Below are the code and all the weights of a small trained network. Each question names an input and a target symbol and asks about switching units off, where a switched-off unit gives its printed mean instead of its output.

import numpy as np


def w(rows, s, z=0):
    codes = np.array(rows[::2]) - 128.0
    scale = np.full(codes.shape[1], s)
    scale[-1] = z or s
    return codes * scale


def f(y):
    return y / 2 * (1 + np.tanh(0.7978845608 * (y + 0.044715 * y**3)))


def softmax(a):
    e = np.exp(a - a.max(-1, keepdims=True))
    return e / e.sum(-1, keepdims=True)


def log_softmax(a):
    a = a - a.max(-1, keepdims=True)
    return a - np.log(np.exp(a).sum(-1, keepdims=True))


def net(x, mask):
    ids = ['αδεηθμπω'.index(c) for c in x.split()]
    T = len(ids)
    res = E[ids] + P[:T]
    u = 0
    for l in range(3):
        q, k, v = (res @ M[l].T for M in (Q, K, V))
        z = softmax(np.where(np.tri(T) > 0, q @ k.T / 3**0.5, -1e9)) @ v
        res = res + np.where(mask[u], z, O[l][:, -1]) @ O[l][:, :-1]
        u += 1
        y = f(res @ A[l][:, :-1].T + A[l][:, -1])
        res = res + np.where(mask[u : u + 4], y, B[l][:, -1]) @ B[l][:, :-1]
        u += 4
    return log_softmax(res[-1] @ U[:, :-1].T + U[:, -1])


Q, K, V, O, A, B = {}, {}, {}, {}, {}, {}
E = w([
[128,176,190],'α',
[144,146,241],'δ',
[104,192,3],'ε',
[127,125,141],'η',
[147,192,21],'θ',
[249,168,98],'μ',
[199,165,107],'π',
[52,56,223],'ω',
],0.006)
P = w([
[129,38,202],'0',
[179,191,2],'1',
[93,62,91],'2',
[215,178,24],'3',
[47,35,59],'4',
[246,196,75],'5',
[46,26,55],'6',
[248,212,141],'7',
[48,19,73],'8',
[239,170,142],'9',
[58,18,97],'10',
],0.0064)
Q[0] = w([
[186,155,46],'L0H0',
[158,233,2],'L0H0',
[231,130,45],'L0H0',
],0.0058)
K[0] = w([
[136,79,223],'L0H0',
[117,1,179],'L0H0',
[62,80,248],'L0H0',
],0.006)
V[0] = w([
[166,105,254],'L0H0',
[103,62,247],'L0H0',
[72,108,58],'L0H0',
],0.0061)
O[0] = w([
[193,100,255,34],'L0H0',
[158,50,229,1],'L0H0',
[44,122,55,163],'L0H0',
],0.0056,0.0009)
A[0] = w([
[80,183,124,170],'L0N0',
[253,169,70,251],'L0N1',
[188,217,66,159],'L0N2',
[113,40,206,105],'L0N3',
],0.007,0.0021)
B[0] = w([
[106,82,145,144],'L0N0',
[83,253,180,254],'L0N1',
[73,217,247,211],'L0N2',
[109,50,241,124],'L0N3',
],0.0044,0.0042)
Q[1] = w([
[84,114,119],'L1H0',
[141,228,155],'L1H0',
[149,254,109],'L1H0',
],0.0066)
K[1] = w([
[107,162,130],'L1H0',
[155,68,233],'L1H0',
[171,2,177],'L1H0',
],0.0064)
V[1] = w([
[71,16,235],'L1H0',
[241,170,206],'L1H0',
[253,243,226],'L1H0',
],0.0053)
O[1] = w([
[144,97,254,219],'L1H0',
[213,76,111,230],'L1H0',
[228,60,74,255],'L1H0',
],0.0077,0.0022)
A[1] = w([
[109,2,14,142],'L1N0',
[220,159,99,2],'L1N1',
[33,11,117,162],'L1N2',
[162,77,68,85],'L1N3',
],0.0046,0.005)
B[1] = w([
[76,4,37,253],'L1N0',
[157,4,107,82],'L1N1',
[9,16,156,197],'L1N2',
[140,78,69,113],'L1N3',
],0.0044,0.0023)
Q[2] = w([
[153,112,1],'L2H0',
[20,120,29],'L2H0',
[196,199,102],'L2H0',
],0.0063)
K[2] = w([
[160,255,18],'L2H0',
[103,120,20],'L2H0',
[251,243,183],'L2H0',
],0.0052)
V[2] = w([
[103,244,89],'L2H0',
[16,216,135],'L2H0',
[255,228,27],'L2H0',
],0.0054)
O[2] = w([
[124,208,100,3],'L2H0',
[67,207,121,27],'L2H0',
[253,187,29,24],'L2H0',
],0.008,0.0031)
A[2] = w([
[95,232,196,25],'L2N0',
[154,45,25,43],'L2N1',
[95,249,248,152],'L2N2',
[113,159,4,2],'L2N3',
],0.0043,0.0023)
B[2] = w([
[80,221,191,161],'L2N0',
[50,157,109,193],'L2N1',
[3,199,83,221],'L2N2',
[251,60,88,252],'L2N3',
],0.0048,0.003)
U = w([
[201,135,196,48],'α',
[199,93,188,1],'δ',
[45,204,171,171],'ε',
[105,133,177,190],'η',
[123,160,117,199],'θ',
[254,85,56,219],'μ',
[210,93,81,217],'π',
[8,73,133,119],'ω',
],0.005,0.004)

Each question gives the input, a string of symbols that net reads in full, and the target symbol t.
The units are the heads (3 rows each of Q, K, V and O) and the neurons (one row each of A and B). Each row of codes is followed by its name. A weight is (code - 128) times the scale printed after its matrix; where a second scale follows, it is the last column's (O, A, B and U).
mask holds one flag per unit, layer by layer, with each layer's heads first. A switched-off unit (its flag False) gives its mean, the last column of its rows in O or B, instead of its output. The means were averaged over made-up inputs and are rounded, as every weight is.
A unit's drop is (log p(t) with every unit on - log p(t) with that unit switched off) / (log p(t) with every unit on - log p(t) with every unit switched off).
The circuit of an input: a set's keep is (log p(t) with only the set's units on - log p(t) with every unit switched off) / (log p(t) with every unit on - log p(t) with every unit switched off). Starting from the 12 units with the biggest drops (on a tie, the unit counted first), units are removed one at a time, each time the one whose removal leaves the highest keep (on an exact tie, the one counted first), for as long as the keep stays at least 0.8.
units of the circuit, in order: the units of the circuit, biggest drop first
unit that matters most: the unit with the biggest drop
k most important neurons: the k neurons with the biggest drops, biggest first
top k neurons in layer l: the k neurons of layer l with the biggest drops, biggest first
drop when u is switched off: that unit's drop, to one decimal
input ω δ ε μ π α π π, target ω: top neuron in layer 0 -> (L0N3)
input ω α δ, target ω: units of the circuit, in order -> (L2H0, L0N3, L0H0, L1H0)
input μ θ θ, target μ: units of the circuit, in order -> (L2H0, L1H0, L0H0)
input μ ε δ α, target μ: units of the circuit, in order -> (L1H0, L2H0, L0H0)
input ω θ μ, target ω: units of the circuit, in order -> (L2H0, L0N3, L1H0, L0H0)
input ω ε μ μ δ ω, target ω: units of the circuit, in order -> (L2H0, L1H0, L0N3, L0H0)
input ε δ ε μ δ α, target ε: 2 most important neurons -> (L0N1, L0N2)
input δ δ δ θ, target δ: units of the circuit, in order -> (L0H0, L1H0, L2H0, L0N3)
input ω θ ε ε δ π, target ω: units of the circuit, in order -> (L2H0, L1H0, L0H0, L0N3)
input ε ε μ μ ε θ μ α, target ε: top 2 neurons in layer 2 -> (L2N2, L2N0)
input ε ε μ ω ω μ α ε δ θ, target ε: top 2 neurons in layer 2 -> (L2N2, L2N0)
input ε θ η π μ ω, target ε: units of the circuit, in order -> (L1H0, L0H0, L2H0)
input η ω ω, target ω: 3 most important neurons -> (L1N2, L0N3, L0N1)
input ε π μ μ, target ε: unit that matters most -> L0N1
input δ π μ μ δ η, target δ: units of the circuit, in order -> (L0H0, L1H0, L0N3, L2H0)
input ε θ η θ ε δ α μ π ε, target ε: 2 most important neurons -> (L0N1, L0N2)
input ε θ μ δ π θ μ δ, target ε: 3 most important neurons -> (L0N1, L0N2, L2N2)
input μ ε δ, target μ: drop when L0H0 is switched off -> 0.1
input ε α π δ, target ε: drop when L0H0 is switched off -> 0.5
input ε α ω ε α θ, target ε: drop when L0N1 is switched off -> 0.2
input ω δ ε μ ε η μ α, target ω: top neuron in layer 2 -> (L2N2)
